Where the symbols take the nodes:
s270: +>s270, $>s77
s530: +>s104, $>s850
s855: +>s597, $>s448
s562: +>s171, $>s660
s104: +>s3, $>s608
s82: +>s520, $>s202
s660: +>s301, $>s477
s223: +>s129, $>s961
s961: +>s790, $>s40
s711: +>s342, $>s127
s860: +>s339, $>s140
s518: +>s783, $>s40
s127: +>s470, $>s783
s850: +>s608, $>s3
s492: +>s783, $>s552
s744: +>s854, $>s448
s783: +>s72, $>s381
s280: +>s847, $>s847
s171: +>s741, $>s301
s311: +>s860, $>s722
s42: +>s251, $>s562
s732: +>s270, $>s94
s764: +>s477, $>s839
s978: +>s744, $>s470
s85: +>s754, $>s518
s339: +>s37, $>s518
s129: +>s171, $>s96
s286: +>s839, $>s52
s485: +>s127, $>s833
s117: +>s832, $>s489
s114: +>s955, $>s949
s216: +>s5, $>s854
s916: +>s870, $>s311
s72: +>s687, $>s916
s516: +>s301, $>s342
s37: +>s77, $>s936
s381: +>s280, $>s270
s687: +>s492, $>s870
s949: +>s216, $>s847
s140: +>s489, $>s964
s5: +>s857, $>s597
s16: +>s518, $>s3
s608: +>s660, $>s42
s836: +>s530, $>s140
s327: +>s978, $>s127
s790: +>s236, $>s251
s60: +>s60, $>s236
s839: +>s857, $>s233
s625: +>s96, $>s764
s632: +>s94, $>s280
s552: +>s339, $>s16
s936: +>s552, $>s530
s870: +>s732, $>s832
s3: +>s40, $>s776
s489: +>s686, $>s339
s710: +>s77, $>s687
s330: +>s562, $>s625
s597: +>s202, $>s60
s776: +>s850, $>s223
s470: +>s710, $>s72
s833: +>s431, $>s236
s832: +>s37, $>s77
s251: +>s961, $>s171
s77: +>s776, $>s552
s754: +>s42, $>s686
s299: +>s947, $>s104
s847: +>s202, $>s854
s964: +>s776, $>s129
s947: +>s836, $>s964
s301: +>s129, $>s516
s520: +>s855, $>s485
s431: +>s790, $>s833
s96: +>s764, $>s660
s233: +>s833, $>s236
s52: +>s233, $>s790
s543: +>s660, $>s330
s94: +>s833, $>s847
s857: +>s342, $>s562
s178: +>s854, $>s732
s955: +>s94, $>s216
s236: +>s854, $>s327
s448: +>s60, $>s431
s40: +>s722, $>s3
s342: +>s52, $>s431
s722: +>s140, $>s339
s477: +>s516, $>s857
s686: +>s299, $>s85
s854: +>s127, $>s687
s202: +>s839, $>s711
s741: +>s625, $>s96

The rows follow the links: the fewer symbols apart two nodes are, the more alike their rows tend to be.

Each row is also shifted at random along 6 hidden directions that mean nothing.

Rows with their nodes:
-5,10,-13,-68,5,-10,47,-7,-11,-3,11,-1,14,54,15,21,37,-9,-19,-13,-22,18,4,-23,-9,-3,-16,-7,-35,-68,10,-7,6,-4,3,10,7,15,-45,2,-14,11,36,-7,9,-5,5: s516
-62,-8,42,21,-8,-8,50,1,-100,31,70,-26,-32,2,-3,32,82,18,-30,-4,-34,49,7,-41,6,8,-14,-9,-13,7,-8,-29,19,5,27,15,-1,-36,-30,-2,17,29,76,8,-17,20,9: s543
50,2,36,-63,18,-6,-32,-1,-18,-13,45,-27,-10,35,-11,-5,37,11,-10,-25,-8,-41,16,8,3,24,5,-16,16,-78,5,-10,1,33,13,4,9,6,31,10,9,13,-52,-19,-6,1,-10: s381
-2,1,-26,-77,-10,1,-4,22,7,19,-28,-4,-19,20,-4,-2,-14,-1,49,36,34,-121,-19,4,-16,-28,16,-3,7,-102,5,7,-15,-11,-2,-22,-25,33,-1,11,-10,14,-150,7,2,17,-26: s520
69,30,80,43,11,-24,-30,5,-81,0,33,-23,-34,-36,-10,1,25,11,31,-10,31,-39,14,30,28,27,0,-6,-11,19,38,-5,-1,36,38,-8,-12,-13,39,7,-3,15,-39,-15,-4,20,10: s77
-56,17,-5,-59,4,-1,-16,-2,-33,36,6,27,24,31,13,-13,64,-6,-24,24,-18,-34,-17,25,17,13,-1,-14,-10,-51,9,-23,-1,-24,-6,7,8,-12,9,-17,-9,13,-31,17,15,-16,33: s339
13,-32,-74,5,-15,-23,-13,8,35,-29,-42,12,10,17,24,-25,-58,3,38,-6,-4,7,-10,5,-22,-41,-7,10,36,-9,-45,21,5,-30,13,-1,-4,38,6,4,-24,-8,-17,3,-1,-4,-14: s127
7,-2,-6,6,-12,-15,51,10,-20,11,22,5,-9,7,9,23,-11,0,36,8,-21,-12,-3,-29,-2,-6,-6,-7,-16,-17,-2,8,2,-6,15,18,-11,25,-53,3,-11,11,-21,6,2,6,8: s741
52,11,0,84,0,-12,-32,-12,-57,-24,25,1,3,-12,10,-7,-14,-10,36,-32,-23,93,13,28,2,2,-23,3,4,69,14,5,12,14,18,14,0,11,25,-5,-3,4,113,-13,6,-1,11: s270
39,-5,27,-2,26,4,-14,-10,-1,37,-21,14,19,-18,3,-5,9,13,2,45,22,-50,-16,-2,22,23,8,-2,8,3,5,-4,-2,-14,-17,-13,24,-11,13,-10,-3,-2,-69,19,0,-15,19: s489
-24,17,-53,0,14,-11,12,-19,72,-24,-42,6,54,30,9,-1,-84,-22,47,-9,5,37,-5,4,-25,17,-8,3,-19,-15,8,37,-10,-12,-10,8,27,64,-17,7,-15,-12,20,-9,8,-29,-17: s233
-98,-19,23,64,-1,-26,-30,6,-25,7,66,-16,-16,-15,14,-12,-74,13,91,-13,-48,12,-1,14,-3,8,-6,-4,33,9,-6,28,3,12,40,24,1,59,32,7,-4,10,-5,-7,-15,1,9: s687
21,-18,-89,21,-15,-3,-28,9,-55,-39,-9,37,34,23,22,-38,-10,-22,36,-34,-54,25,-11,22,-27,-37,-23,3,25,4,-27,-3,-1,-35,-21,28,3,22,11,-2,-22,9,26,-1,6,-13,6: s178
-103,9,44,113,2,2,-22,10,-92,-26,32,16,-13,-44,-3,-2,-36,4,97,-35,-6,-9,15,16,27,-1,-5,-4,2,60,17,9,1,25,9,16,-6,19,23,-12,-2,9,-19,-16,-1,1,39: s16
13,-7,-1,76,-9,-3,51,-1,26,-1,19,4,-14,-26,6,27,-69,3,35,-7,-18,63,0,-35,0,-11,-7,16,-12,76,-12,27,0,-2,7,9,-3,19,-44,-5,6,-10,54,1,-5,-1,16: s660
38,12,29,8,-7,9,-8,5,-9,30,-24,-38,-43,-7,-19,11,33,6,-31,45,49,33,6,5,-8,-8,1,-10,-6,15,17,-7,2,8,7,-23,-26,-17,7,8,11,2,44,8,-1,18,-37: s82
-19,9,-10,-16,15,0,-2,-15,-65,-21,-15,-30,23,43,-9,-3,19,-7,25,-1,29,36,10,7,-22,25,-15,-25,-13,-60,16,-8,13,16,-2,-9,24,36,2,12,1,35,46,-6,3,-15,-41: s833
-67,3,17,40,12,-5,2,-10,-1,22,14,-55,-12,-17,-5,17,-42,11,32,16,17,19,6,-7,-29,23,-2,1,-1,18,21,13,6,19,30,-8,15,24,12,25,4,2,9,5,-8,9,-60: s711
191,-28,-15,-86,-11,-20,-14,0,115,-32,-88,-6,-4,45,15,-12,-13,13,-49,7,83,32,5,-9,-12,-7,-2,-6,32,-47,-34,14,3,10,28,-37,3,15,6,9,0,-7,45,-13,-18,13,-39: s327
-15,4,13,7,4,28,-27,-6,-52,17,56,-37,-14,16,-30,-4,39,7,-14,-17,-29,24,11,10,-13,14,-9,-12,4,-9,13,-12,6,13,-23,15,0,0,23,15,21,13,49,-1,-4,10,-28: s847
70,-7,-43,-3,-2,-24,-37,-12,24,-9,-12,28,34,15,36,-30,10,-25,-42,2,-23,63,-2,37,-4,-13,-12,10,11,21,-6,3,0,-26,17,8,1,-17,19,-16,-22,-12,80,15,10,-19,19: s870
-3,10,65,-61,13,22,-20,-12,58,33,84,-67,-38,-2,-49,14,34,21,-80,-8,-5,-24,12,2,-8,32,27,-15,2,-24,23,-13,2,42,-18,6,0,-29,30,20,36,-3,-11,-7,-15,11,-27: s949
-13,9,-17,27,-8,-8,42,2,25,-15,7,25,-3,-17,23,19,-33,-13,18,-17,-25,9,0,-16,6,-20,-3,8,-36,23,14,11,-9,1,-2,13,-23,6,-44,-4,-17,-11,-10,-8,5,3,17: s129
59,-4,-18,28,-7,-9,45,-3,-15,15,-6,11,-9,-4,14,17,23,-6,-22,9,-14,72,-8,-31,-1,-18,-7,6,-23,43,-4,-1,9,-23,13,4,-14,-23,-42,-9,-8,-6,72,6,5,-1,10: s625
63,-2,-36,10,7,-12,-4,-7,36,-37,-78,-5,28,-44,14,-14,33,-11,-76,-3,50,-17,-6,2,-24,2,18,13,5,65,-3,-15,-7,6,1,-23,16,-82,0,8,-6,-25,-12,-15,7,-16,-49: s236
48,23,10,-42,30,-5,12,-21,41,-5,-27,-14,26,4,1,13,33,-6,-68,6,41,1,7,-3,-6,36,13,-1,-24,-7,30,-16,-1,8,3,-17,35,-35,-10,-3,2,-7,15,-5,8,-17,-27: s286
84,14,-2,93,19,-3,3,-5,-98,-24,-63,-28,21,-39,-6,9,20,2,27,4,72,18,18,1,-16,26,-14,8,-15,62,14,-8,0,18,6,-32,22,-22,1,17,-3,12,21,-14,7,-13,-44: s431
-6,-27,76,-65,5,27,-3,0,65,17,20,-18,-32,47,-37,21,-16,34,-15,15,38,14,7,-27,30,22,10,-20,24,-67,-16,9,9,33,-7,-21,6,39,16,-10,34,5,24,-5,-30,20,16: s299
-6,27,1,-35,4,1,-8,-8,119,38,-9,22,21,36,10,-11,-101,-15,39,32,-1,19,-15,23,17,4,5,3,-16,-46,22,41,-20,-23,-2,-3,3,76,8,-7,-8,-10,0,15,7,-17,29: s860
-63,-27,-9,65,0,-21,-35,-1,62,-12,32,9,5,-77,24,-23,-31,18,-29,-29,-38,-19,-5,3,-3,-3,10,29,44,103,-31,10,-4,3,26,22,11,-60,29,2,-9,-44,-33,0,-14,-4,14: s783

From each start, follow one symbol. Which node do you reach?
Answers are names.
-32,-19,71,-11,19,2,-20,-16,14,14,25,-3,1,3,-4,3,39,22,-64,2,13,43,17,-6,28,36,5,-3,33,16,-15,-18,3,27,15,0,38,-38,25,-11,18,0,71,-3,-24,-5,23
+: s783
48,-13,1,3,-1,1,-31,-1,-35,-6,9,-38,-22,11,-9,-11,8,15,24,-7,10,-5,9,6,-16,5,-2,-14,34,-22,-19,3,8,25,13,-9,4,24,33,15,10,22,-11,-14,-12,11,-37
$: s687
32,-28,-35,16,-19,6,29,22,-80,-44,-39,47,2,26,6,5,-32,-9,103,-26,-1,-46,1,-19,19,-30,-8,-3,6,-59,-31,9,2,-12,-33,-4,-21,70,-33,-11,-1,23,-78,-15,-1,5,32
$: s42
-44,-3,-22,-8,-12,-5,-13,-1,-5,5,-30,-19,-11,17,4,-4,42,-1,-55,14,21,61,10,4,-27,-10,-9,-11,15,7,-6,-14,12,2,14,-12,-12,-28,10,12,-4,-2,70,1,-7,9,-42
$: s833
-95,-17,-51,-2,4,2,28,-11,-24,-43,-6,32,49,16,17,8,45,-12,-31,-41,-39,9,-3,-16,-9,-4,-5,6,-10,9,-23,-10,6,-5,-15,23,23,-27,-38,-10,-14,1,25,-15,3,-17,13
$: s171
-59,8,-65,8,5,0,16,-21,42,-39,-33,20,55,30,16,-11,-34,-24,-13,-30,-21,84,4,2,-19,-1,-10,7,-14,20,-12,23,1,-10,-22,7,31,18,-22,-3,-18,-8,92,-10,9,-29,-1
$: s251
-163,33,93,87,-1,8,2,3,-31,25,84,-23,-57,-35,-26,24,-22,4,30,-13,-23,45,20,1,29,21,0,0,-35,66,52,3,7,33,12,13,-27,7,9,-7,18,9,58,5,-2,19,29
$: s129
-5,-6,73,-2,5,-29,-31,4,-22,10,56,-46,-45,-19,8,0,36,29,-27,-21,12,-10,18,1,11,20,3,-11,30,-3,10,-20,2,51,69,-1,-9,-27,41,4,10,2,2,-16,-22,22,-8
+: s77
81,5,-4,14,-19,5,-3,15,-42,-51,-51,35,-20,-7,5,-1,18,-17,16,-31,29,-22,7,11,24,-29,-4,0,-14,-1,3,-6,5,12,-22,-20,-35,0,-10,-12,-3,-1,-30,-16,5,13,18
$: s3
-29,24,4,-14,19,-1,19,-17,53,10,5,-36,21,-20,-4,20,-6,0,-18,15,5,-31,-7,-2,-17,29,18,0,-32,2,29,2,-9,5,10,3,28,-17,-14,14,-1,-8,-32,5,9,-15,-24
$: s233
32,38,70,76,-2,-1,-27,17,-28,11,14,-13,-39,-59,-9,3,-39,1,52,-10,28,-36,19,21,29,7,5,1,-12,54,48,9,-4,31,20,-14,-25,6,25,-5,7,1,-56,-6,6,22,16
+: s552
-45,31,68,7,-8,20,-7,17,-47,21,26,-3,-41,-26,-29,15,11,9,37,22,25,-61,7,1,33,0,11,-7,-19,-11,37,-4,2,16,-7,-13,-30,4,12,-3,11,17,-74,-1,0,19,25
+: s530
28,11,36,16,13,19,-21,-8,14,-3,45,-47,-3,-17,-37,3,-11,9,-10,-19,-9,47,19,12,-15,33,1,-2,-1,31,22,0,5,27,-11,3,16,-3,24,8,30,-1,60,-12,-4,-1,-23
$: s847
12,-24,33,54,-3,-31,-22,7,-105,4,16,-23,-31,5,9,-5,-3,22,63,-5,12,31,11,-7,0,5,-21,-20,39,-4,-22,-2,18,15,47,-14,-5,37,27,11,6,27,38,-7,-17,13,-18
+: s710
-5,16,20,-40,-4,-12,-27,5,5,-1,6,15,-7,9,17,-16,46,-10,-55,-5,-6,-13,9,37,24,-1,3,-7,-5,-8,21,-13,2,7,17,-2,-15,-32,26,-10,-18,-1,-8,0,9,-2,36
$: s16
-43,-6,-21,24,5,23,-21,0,12,-12,64,-13,9,6,-19,-18,-59,2,65,-51,-59,-3,5,17,-16,8,-2,-2,14,-6,5,15,0,-1,-36,31,7,45,23,10,16,2,-15,-6,-1,-10,-7
$: s847
